Each row has a class, written after it, and each block has its own classes.
[  5   2 -10   0   8  33  -6 -15  -4  -3  -1  -5  -2  -9 -22   1   2   8
 -15  -6   2  -7]	Z175
[ 16  11   1   3  -2  17   5   6  -7   1   9   2  15   0   6  -1   4  -5
   6 -16  -1  -5]	Z401
[ 27  -5   5   5   1 -16   6 -12 -10  -2   4  -2  15   0   2  -3  -6  -8
  -5  -4  -1   4]	Z401
[ 9  9  2 -1 -3  3  5  8 -6  2  8 -5 15  2  5 -2  4 -5  5 -1 -2 -3]	Z432
[ 16   3   5   0   4 -11  11   8 -16  -5   3 -11   8   2  10  -5   4  -5
  -7  -1  -2   0]	Z563
[ 18   8   4   0   3  -3   8   8 -10   6   7  -9  16   1  11  -3   5  -6
  -2 -10  -2 -10]	Z401
[ 25  19  11   7  -1   4   4  13 -19  -2   2  -5  -3   4  15  -2   3  -9
   6 -10  -1   1]	Z401
[  7   9   2   8   6  43   3   0 -22  -2  -7  -9  -6  -6   1  -1   6   9
   4   4   4  13]	Z175
[ 12  25  10  -5  11   0  13  -6  -8  -3  -2 -10   2   0 -15  -2   8   2
  -8  -6   4  -8]	Z175
[ -9  -3  -5   4   5  32   2   2 -15  -2  -3   0  12  -5   1   3   5   6
   3  -5   2   4]	Z175
[ 26 -18  -4   2  -2   1  -6   1  -7   1  10  -7  31  -3   4   0  -2  -6
  -2  -4   0  -1]	Z401
[ 12  20   5   6   0  10   4   9 -17  -7   5   0  -5   4   1  -3   1  -4
  10  -8  -1   0]	Z401
[  7   6   5   1   8  -7   6   6 -15  -4   0 -14   6   0  -6   1   3  -1
   0   4   3  -5]	Z563
[ 12  11   9   1   0  12   9   9 -12   1  -5  -6  -8   4  24  -1   4  -2
   6   3   3  13]	Z401
[  5   4   7  -2   6  -3   8   6  -3   0  -1 -12   3   2   6  -1   8   0
  -4   4   6   0]	Z563
[ 11  -4  -4   5  -3  16  -8  15 -13   0  10   0  10  -1   7   0  -4  -7
   9  -8  -1  -4]	Z432
[ 11  -3   1   3   0   5   0  -1 -11   4   8  -6  19  -2 -17   0   1  -1
   2   0  -1   0]	Z175
[ 18   4   3   3   5  -3  -2  10 -12  -1   5  -9   5  -1 -12   0  -3  -1
   1   1  -3  -7]	Z175
[17 15  9  2 -4  5 12  6 -4  4  9  0 15  4 11 -2  5 -7 12 -6  0  4]	Z401
[ 27  20  -3   1   9  47  -5   8 -18  -1  12 -15  10  -2  -3  -1  11  -6
   1 -13   1 -17]	Z432
[  0  -1   4   1   4   0   4   0  -5  -2   0  -5   1  -2 -12   4   4   4
   1   4   0   0]	Z563
[ 11   3   0   4   3  31 -10  11 -13  -3  11  -7   1  -3  -1   2   1  -3
   8  -5  -2  -7]	Z432
[ 14   1   4   6  -1  10   2   9 -20  -3   4   1   4   0  10   0   0  -2
   8  -6   0   6]	Z401
[ 23  10   0   4   4  44  -9 -14  -6  -1  11   0  -2  -8 -25  -1  -2   2
  -2  -8   0  -5]	Z175
[ 23  14   3   4   0  30   2  17 -19  -3  10  -3   8   1  18  -2   2  -7
   5 -14   0  -3]	Z401
[ 25   1   6  17  -3  27  -6  22 -24  -2  15  -3   9   0  14   0  -1  -8
  20 -12  -2  -5]	Z401
[  4  -5   4  -4  12  -8   0   5  -7  -3   0 -18   3  -2  -2  -1   7   2
 -11   8   5  -6]	Z563
[ 21  -4   6   3   0  15 -10   9  -9   2   7  -1 -13  -2   7   2  -4  -5
  11   7   5   7]	Z401
[ 37  15   6   7   6  28  -4   6 -21  -4   9  -1 -14   0  16  -3  -5  -8
   2 -12   4  -2]	Z401
[ 12  21   8   4   4  26   0   0 -17  -1  -1   6 -19  -1  -9   0  -4   1
   7  -6   3   4]	Z175
[  8  -9   0   2  -4   1  -3   8  -7   1   6 -11  11  -2   5  -1   2  -4
   4   3   0   0]	Z401
[13  9  1  0  2 19  0  6 -8  0  4 -6 15  0 -3  0  1 -1  4 -6 -7 -7]	Z432
[  0  -1   1  -1   6  -5   1   3  -9  -5   0 -13   5   0 -14 -15   6   3
  -5   3   2  -9]	Z563
[ 21  11   5   5   0 -10  10  -1 -14  -4   3   4   2   1   9  -6  -5  -4
  -4 -15  -2  -1]	Z401
[ 29  10   7   8  -1  -7   8   7 -18   0   4  -3  -3   5  21  -4  -2  -7
   6  -6   0   4]	Z401
[ 15   1  10   2   1  -9   6   4 -15  -6   1  -8   0   2  10  -4   0  -3
   6   0   0  10]	Z401
[ 27  28   5   9   7   0   6  -1 -19   1   4 -21   3  -1  -2  -7   0   4
   0   1  -2  -2]	Z175
[  7   3   5  -6   5   6  -9   9  -1  -2  11  -9  13  -1  -6  -4   4  -6
   2  -6   1 -18]	Z401
[  2   9   0   2   1  17   5  13 -16  -1  -2  -4  -3   1  15   0   5   0
  -1  -8  -3   3]	Z432

Next block, with new classes.
[  2  -8 -12   7  20 -25  -4  -5  -2   1  -2   0  -3  -3   1   0 -10   2
   3 -11   8 -24]	Z691
[  2  -3   2   5  -4  -2   3 -16  -7   0  24   0 -20   1  -4  -3  -4  20
   3  -3   0  -3]	Z691
[ -6 -13   0  -3  -5   4  -3   6   4   0  -2   6   7   0  -5  -3   6 -21
 -21  -3   4  12]	Z908
[-12  -9  10   2  -4 -11  -1   3  -6   0  14  -3  -1   0  -3  -4   2   3
 -20   8  28  12]	Z679
[ -3  -4   0  -7  14 -10   7  -8  -6  -5  19  -7  -9  12   3   1  -4  26
 -14   3   7  11]	Z691
[ -8  -2  -3  -6  -3  -9   7  -9  -9  -8  12   1  -4  -3 -12  -7 -15  14
 -15  -4   5  26]	Z39
[ -4 -10  10  -5  -2  -9   1 -12 -12   0  23   3   5   0 -15   4  -9   7
 -13  -4  -9  32]	Z39
[  3   3   5 -11   6 -10  10  -5 -12  -1  37   2  -7 -24  -4   3 -19   4
 -16  16  -3  20]	Z679
[  2 -13  -3   2  27 -11  -2  -7  -5  -2  10  -7   5   5   4   0   3  19
  -2  -3   7   2]	Z691
[ -3 -14   4   0  -2  -5  -1  -2  -3  -1  -8   6  15  -7  -9   3 -10 -19
   7  -5  12   8]	Z908
[ -7   2   3  -6  -4   2  -1  -4  -6   2  25  -2   6  -3 -15  -1   2  -4
 -32   6  -6  25]	Z39
[-15   6   0  -6  -1  -9   1 -17  -4 -15  24   7  -2 -17 -13  -1  -5  12
 -19  -1  -4  26]	Z39
[  0  -6  -1  -2   7   6   2  -7 -12   1  18  -3 -10   2  12   2  -3   4
  -3  -1 -13  -1]	Z691
[ -3 -15  -5   2  14  -6  -2   3  -4  -7 -13  -3   4   5   3  -3   2   1
  -2  -7   9   4]	Z691
[-15 -12 -11  -1  20  -6   2  -6  -8  -1   3   3 -19   7   3 -10 -15   1
 -12   0  22 -13]	Z691
[  3  -9   1  -7  11  11   5  13   0  -4   0  -6   4  -6   5   6   9  21
 -18   8  12  23]	Z679
[  4 -18   3  -3   6  -5   3  10  -2  -9 -53  -5  26   0  -4   3   9 -11
  -9   6   9  28]	Z908
[-11  -5   9  -5  -3 -10   1  -6  -8  18  11  -5  19   3  -6  -3  -3  28
 -25   0  -4  29]	Z39
[ -5 -17  -5  15   9  -9 -10  -2  -3  -4  49  -2  -7  10   8  -4  -7  24
 -21 -13  -5  11]	Z691
[-10  -3  -9   9   5  -8  14 -13  -6   6 -11 -11 -17  -1   3  -1  -3  30
 -14  -2  23   1]	Z691
[ -1  -1  11   7   2 -16   7  -3  -5   0  11 -10   2   2  -8  -4  10  19
 -17  10 -13  27]	Z679
[ -9 -17   4  -8  -7  -6   4 -15 -10   1  27  -1 -22  -4  -6  -6 -19  12
 -22  -1  -8  25]	Z39
[ -6  -5  11  -7   5  -8   0  -9  -5  -8  22   5  -2  -6 -19  -8  -9   2
 -20   7 -11  27]	Z39
[  3   7 -10  -4  -5 -13   1   2   7 -17  22   7 -14  -3   1   1 -20  35
 -11   1  18   3]	Z691
[ -6  -4   9  -6  -6 -15  11  -9  -6  -7  11  -7   2   1 -19  -5 -24  15
  -7  -1   0  24]	Z39
[ -8  -9   0 -14   3  -2   2  11  -8  -4  36  -6   0  -6  -6  -3 -12 -17
 -19   0  -1  16]	Z39
[ 11 -43   8   5  -5 -13  -5   7  -3   1 -22  -6  27  -2  -7   2  -5  10
  12   5   7  18]	Z908
[  3 -30   0  -4  17 -13  22 -26 -17   2  12   1  -4  -4 -13  -7 -24  22
   0   0 -17  18]	Z691
[ -3 -36  -7  -3  -1  -5 -11   1  -4   0  -6   1  21   3 -14   3  -6 -13
  -3   3   7  19]	Z908
[-10  -8  11   9   7   4 -22   2   2  -2   2   4  27  -5  -8  -5  25 -50
  -4  -3 -17   6]	Z908
[  1 -15   0  12  -9   7  -9 -11   2   9   8  -5  -2   8 -13  -5  -4  30
 -13 -11 -23  -4]	Z908
[-14 -19  12  -8   6   4  -1  -9  -4  12  10   3  13  -1 -13  -4   6 -26
 -38   4   3  17]	Z908
[-11 -12   7  -6   2   7   3 -12   0   0   5  -6   3  -2  -9  -4  -3   7
 -19   2   5  26]	Z39
[  0 -18  -8   1  40  -9   9 -10 -13  -4   8  -8  -3  -2   7   5 -13  22
  -5  -1  -3   9]	Z691
[ -9 -15  -6 -33   3 -22   1  -3  -8  -3   3   0   3  -6  -8 -10 -14  14
 -15   2   9  14]	Z691
[ -3 -16   7   5   8  -5   0  -1  -4  -6  14 -15  12  -5  -2   2 -11  -6
 -15  13 -10  27]	Z39
[ -5  -1  -2   3   8  -5 -15  -9   6 -10  15  -3  -3   0   3   2  -8  -4
  -5   3 -30  -2]	Z691
[  3 -10 -24   8 -15  10  -4 -10   1   5  12  -2   8   0 -11   6  -1   6
 -28   4   5  22]	Z908
[  4 -12   4  18   5 -10  -4 -10  -3 -20  42 -17 -12   4  -3  -1 -13  39
  -7  -8   5   9]	Z691
[-12  -2  10   1   5   1   0  -1   4   7   9   2   1  -1  -3   5  10 -39
  -3   5  12  -2]	Z908
[ -2 -10  -2   7  -4  -7  -9  -4   1  -9  12   8  -3  -3  -8   7  -2   7
  -6  -7   1   4]	Z691
[ -3  -5 -39  -5   8  -7  -2   5  -3   1  -2  -9   4   3   6   2  22  19
 -18   5 -11  20]	Z679
[ -6 -13   9   2   7  -2  -4  -2  -2   4  30   0  17  -3 -13  -3   1 -30
 -15   9   2  11]	Z908
[  2  -3   3  -7  -8  -9  -5   7  -1   0  46   2 -11   0   2   1  -7  13
  -7   5   9  10]	Z679
[ 18  -6   3  -4  -7  -7   6 -12  -4  -4  50   1  -8  -5  -8  -4  -8  18
 -25   4 -13  36]	Z39
[ -3 -22  -9 -11   6  -1  -2  -4  -2   7 -35   9  17   2 -14  -3  -2 -24
  -2  -3  -1  -3]	Z908
[  0   7  -1  -8 -10 -11  -1 -10  -6   2  24  -4 -16   0  -6  -5 -14  29
   7   1  -5   4]	Z691
[  2 -15  -2  15   4  -9   2  -9  -4  -5  22  -5  -7   5  -7   0 -14  47
 -14  -6   4  15]	Z691
[ -1 -11  -1   5 -11  -1   4 -16 -14  -3   4   1  -1 -13 -10  -3  -4  -3
 -15  -2 -14  23]	Z39
[ -8  -9   1   5  -8  -9  -9   3   2  -1  16   2  15  -7 -14  -6  -9 -28
  -4  -2  22   2]	Z908
[-14  10  -1   4  -1  20  -4  -3   3  -3  -6  -2  12  22 -16  -3  -7 -26
 -26   3   7 -26]	Z908
[  3  -6  -4  13  13 -17   3 -10  -6  -5  23  -7 -18   2   2  -4 -21  21
 -11  -6  12 -13]	Z691
[ -7 -13   5   8  -9 -16   2  -6   5   9  -8  -3   7  12 -10   4  18   9
  -3  -7  14  10]	Z908
[-10 -15  -2   3  12  -3   2   9  -3  -6 -30  -6  20  -7 -18  -6  -1 -23
 -11 -10   5   3]	Z908

A new block, with new classes.
[ -5  -2  -8   2   3  -3   6   5 -14  -1  21  11  -1   1  11 -19  -2  -1
  12  11   4   4]	Z171
[ 1  1  6  1 -1  4 10 -9 -2 12 13  4  6  2 -8 -1  7 -1  3  1  6 -1]	Z246
[ 11 -12  12  -2  -2  -7  13   1  11   8  -9   3  -4  -2  -2   4   1   4
  17   2  -7   7]	Z595
[ -7   1  -4  -1   5  -7   4  19 -10  -2  15   0  -8  -3  16  -7  -6  -5
   7   8   0  11]	Z171
[ -3 -10  -6  -2   2  -6   3   7 -12   0  20  11  -6 -11  10  -9   2  -2
  15   7  -4   9]	Z171
[-3  3  3 -1  0 -7 15 -3 -8 12 21  6 -4 -1 -2  0  5  1  5  4  0 10]	Z408
[ 6  4  2 -2  1 -1 -4 -1 -3  5  7 -7 -5  0 -5  9  1 -7 -5 -4 -5 10]	Z246
[ -2  -3   9  -1  -2  -8  20   4   9   4  -6   6   3  -1   7 -13  -3   4
  17   5  -1  -1]	Z324
[ 10  -7 -10   1  -5  10 -13  -6   7  -6 -13   0   7  -2  -7   2  -6   1
  -4  -6   7 -10]	Z239
[-2  9  8  2  1 -4 10 -8 -9 13 33  7  8  3 -6  0  6 -4 -1  4  3  5]	Z565
[  5   4  11  -2  -3  -3   4 -12  -9  11  14  -3  -2   4 -10  10   7 -10
  -4  -2   1  10]	Z246
[  5   0   8   1   3  -4  20  -5  -5  18  21  11   4   3  -1 -10   3  -1
  17   6   4   7]	Z565
[  8   0  -2  -1   1   4   5  -8  -5  10  23   7   4  -2  -7  -3   0 -10
   4  -1   7   5]	Z246
[  4   1   3   5  -2   1   8 -11  -4  14  21   8   7  -3 -12   0  20  -8
   3   1   3   7]	Z565
[ -1   1   6   2   2   0  12 -11  -7  11  18   8   8   4 -11  -3   8  -4
   6   3   6   3]	Z565
[ 13  -9  -8  -1  -2   8 -16  -4   6  -2  -5  -2   2  -1  -9   6  -4  -5
  -3  -7   3  -1]	Z239
[  8 -12   3  -8  -2  -3   8  -6  -6  10  10   8  -3  -1  -4 -11   3  -2
  13   7   2   7]	Z408
[ 1  3  7  3  2  1 16 -7 -2 17 19  9  9  3 -7 -7  2 -9 11  2  6  2]	Z565
[ 0  0  8 -2 -3 -5 14 -2  2  7  1  3  0  3  0 -3  3  4  7  2  0  0]	Z595
[ -1   2   1  -7   2   2   9  -7 -14  14  30  10   6   1  -6  -1  11  -7
   3   1   6   6]	Z565
[-1  8 14  1  3 -4 14 -7 -8 16 19  4  4  5 -9 -1  6 -7  3  2  2 14]	Z246
[  4  -8  -2  -2  -3   4  -6   3   4  -5 -10   4   1   0   8   1  -1   3
   2  -1  -1  -3]	Z239
[ 10  -5   6  -3  -5  -1  12 -11   1  14  14  12   6  -5  -9  -6   5  -3
  10   1   4   4]	Z408
[ 4 -1 15 -1  2 -3 18 -8 -4 16 23 11  7  0 -5 -7  5 -4 11  5  5  7]	Z565
[  3  -5   4  -1   0   2   7 -10  -8  12  25  11   6   2 -13  -1   5  -9
   5   2   9   8]	Z565
[  8  -7   8  -4   2 -13  22  11   1   6   1  -1  -8  -5  12 -17  -8  -4
  21   3  -1  13]	Z324
[  8 -16  -5   0   0  -3  13   4   1   4  15  16   2  -6   8 -22  -8  -1
  27   7   5   5]	Z324
[  4  -6  -5   1   1  -1   6   4  -2   3  10  13  11  -3   6 -13  -2  -4
  16   2   4   0]	Z324
[  1  -8   5  -3   0 -11   6  -4   4   4  -1   8  -1  -1   2  -3   6   5
  12   4   0   4]	Z595
[ 0  5 10 -3 -1 -4 14 -4  1 12  7  6  9  0 -4 -5  4  0  4  1  3 -1]	Z565
[  6   2   6   4  -3  -1  15  -5   2  16  14  -1   5   1 -11  -5   1 -10
   6  -5   5   9]	Z246
[ 0  1 -4  2  6 -6  4 11 -8  1 17 -2 -3 -7  6 -4 -9 -9  3  0  0 10]	Z171
[ -8  -1   3   2   2  -6  11  -2  -9   4  18   7   1   1   7 -12   1   0
  11  11   1   3]	Z171
[-1 -3  8  1 -5 -3  9 -8  7  4 -9  4 10  5 -7 -4  6  9  5  2 -2 -7]	Z408
[ -2   0  -4   0   3  -3   1   8 -10  -2  13   2  -7  -4  12  -5  -1  -7
   5   6   2  11]	Z171
[ -5   4   0  -1  -6  -6  12  12  -5   3  10   1  -2   0  11 -11  -4  -4
  10   5   3   4]	Z324
[ -1  -4   4  -2  -2  -5  12  -1  -7   7   6  12   0  -1   2 -11   5   3
  14   6   2   2]	Z408
[  4  -6  23  -2  -3 -11  15  -3  -1   6  -2   6  -6  -4   4 -10   4   3
  15   5  -3   6]	Z595
[ 22 -15 -16  15  -4  14 -12  -7   2  -8  -2  16   6  -2  -7  -3  -1   3
   7  -2   6  -6]	Z239
[-1  4  8 -2 -1 -2 14 -6 -4 11 17  7  4  1 -7 -3  7 -3  2  2  1  5]	Z565
[ 7  0  2  2  0  3  5 -4 -9 13 12  8  3  2 -5 -1  4  3 -1  3  2  0]	Z565
[-1 -5  5  0 -1 -5 11 -1 -5  9 18  9  4 -1 -3 -6 10 -1  5  5  0  3]	Z565
[  0  -4  -6  -1  -2  -6  -2   9 -10  -4  11   2 -11  -4  11  -5  -5  -4
   9   1  -1   8]	Z171
[ 10 -10  -2   2   1  -5   5  -4   1   4   8   9   3  -3  -5  -9  -4  -5
  11   2   5   7]	Z239
[ 9 -4  9 -2  0 -3 12  2  8  3 -7  2 -5 -3  4 -6 -2  1 10 -1 -2  4]	Z595
[ 8 -6  9  0  0 -3 16 -8 -3 10 17 10  3 -3 -5 -9  6 -3 14  4  3  8]	Z565
[  3  -8 -11   1   0   9  -8  -5  -1  -6   4  10   5   2  -7   0  -4   1
   3   1   5  -7]	Z239

A new block, with new classes.
[  6   1  27  16 -21  -1 -11  -6   3 -10  -1  -2  10  11   6   1  -5   0
   0   9   0  -1]	Z348
[  9  -6  -6  12 -10  -5  -1   1 -30   8  -4  -1  -4   4  -9   4   2   0
  18  -7   3  -6]	Z642
[  3  -5 -22  10 -31  -1  -1  16  12 -14   8   4   1  -1  -6   4   3 -13
  17  -2 -10   3]	Z796
[ -3   0  -8   0   8  -1  -2  16 -15  -8  -2   0  -7  -2   1   3  -6   8
 -10  -5  -6  -3]	Z642
[  4  -2  22  16  -1   3  -8  -6 -15  -2 -13 -18  -8   7  11   3  -7   0
  -5  -8   9  -4]	Z348
[  3  -4  55  26 -31   4   2 -18 -28  -2 -26 -17  -5   2  -6   3  -4   6
  -4   1  -4  -3]	Z348
[ -1   3  14   8   5   7   7   9 -18  -2   8 -10  -1   1  -6  -2   6  15
  -8   7  -4   2]	Z642
[ -1  13  36  18 -24   6  -9  -1  -3 -18   4  -8  17   0  -4  -5  -2   8
 -21   2   8  18]	Z348
[ 14   3  -2  15  11   2   3  -6   0  13  23  -3   3   6   1   3  -4  29
 -12  -4  -2  -1]	Z642
[ 10  -2 -13  15  -8   1   9  -5 -12 -11   4  -1  16   7   4  -5  -2   8
  17   1   0  -8]	Z348
[  1  -5  25  16 -23   4   7 -16 -30  -9  -8  -8   6  15   0  -3  -5   8
  -1   1   1  -3]	Z348
[  4   5  20  20 -15  -2   2 -10 -20  -3 -12  -2  21   1   8  -5  -5   0
   2  -3   0  -4]	Z348
[ -5  10  -4  13 -33   7   8   2  -1  -5  -1   2   1   1 -11   0   3  11
   8   8  -2  -8]	Z796
[ 13  -4  17  15  -3  20   5   8  -8   2   7  -7 -10  15 -21   5   9  29
 -18  -3  -8   0]	Z642
[ 14  -8  26  34 -44   9   3 -23 -19  -3  -7 -12   0   8  -5   2 -11  18
  -5  -2  -6  -4]	Z348
[  2   7  -8   1   7  -3  -3   6  -8  11   4 -11  -2   2  11   1  -2  19
  10   0  -2   6]	Z642
[  0  -2   2   0  -5  13  -8  -5   4  -1  -6  -8  12   5 -14   9  -8  22
  -9  -2   6  18]	Z348
[ -1  -7   7  15  17   3   0  -5 -19   8   1  22  -3   5  -2  13   3  32
  -9 -15  -7  -6]	Z642
[ -7   5  24   6 -32   0  -3   4  28 -31   4 -10 -11   4   8  -3   0 -29
  -7  -4  -8   2]	Z796
[  1 -12  11  28 -38  11   9   4 -27 -20   9  -8   6   5 -12  -8   2  -5
   1  23   1  -3]	Z796
[  1   2 -14   3  -4  -3   1   3   8  10   1 -14 -15  11 -14   2   6  -3
  -4 -12  -6   1]	Z642
[ 12  15   9   5  -5   3  -2  16  11 -18   0 -13  -3   2   7 -23  -8  -8
   5   6   1   4]	Z796

Next block, with new classes.
[ -7  21   0 -13  -8  24  -1   2   3 -20 -26  12  -6  19 -19   9 -23   8
   0   4  16 -11]	Z384
[ -3  12 -14 -34   3  19 -13  15   2  -2 -21   5   8   0 -33  10   4  -4
   9  -2  26  -8]	Z190
[  0 -26  -5 -17  -1   9 -10   8  -7   1 -10  10   6   3 -17   7   8   2
   6  -3  21   3]	Z190
[ -2  23 -30 -13  -1   9   4   2   3 -18 -52   6   9   8 -28  13  -1  12
  -1  -1  11  -8]	Z384
[ 10  12 -10 -28   7  11 -14  17 -32  -8 -24  -5  30  21 -49   9   3   6
 -17   2  12  -8]	Z190
[ -4  29 -20 -35   0   6 -23  19   3  11 -15   7   3  10 -25  15  24  -2
   6   2  23   3]	Z190
[  0  11 -15 -31  -3   2   4  25 -10   0 -15   0   7   7 -41  20  22  -2
   7 -15  16   1]	Z190
[ 10  17 -16 -44   4  18 -18  28   2 -16 -25   9   5  19 -43  12  16   0
   4   3  23  -6]	Z190
[ -5   5  -6 -15  20  12  -5   7  -2   0 -26  -4   0   3 -30  15   6   8
   5   8  17   1]	Z190
[ -6  28   9 -22  -6  14  -4   5 -24  -3 -25  -4   3  14 -26  14  15   5
  -6 -23  22 -19]	Z384
[ -8  22   6 -12  -1   6  -7   7   5   6 -17   6   3   6 -18  15   3   0
   2   6   9 -11]	Z384
[ -9  38  -8  -4  -8  19  19  -2  -2   6 -13   3   5  33 -14  15 -15  16
 -16  -1  19 -26]	Z384
[  7  49   0 -29   9  22 -23  11   5 -27 -17   3   3  35 -50  21  -7  -2
  -8   4  27 -19]	Z190
[  1  24  -4  -3  -5  17  13   0  -4 -12 -23   1  13  19 -27   8 -22   8
   0   3   8 -15]	Z384
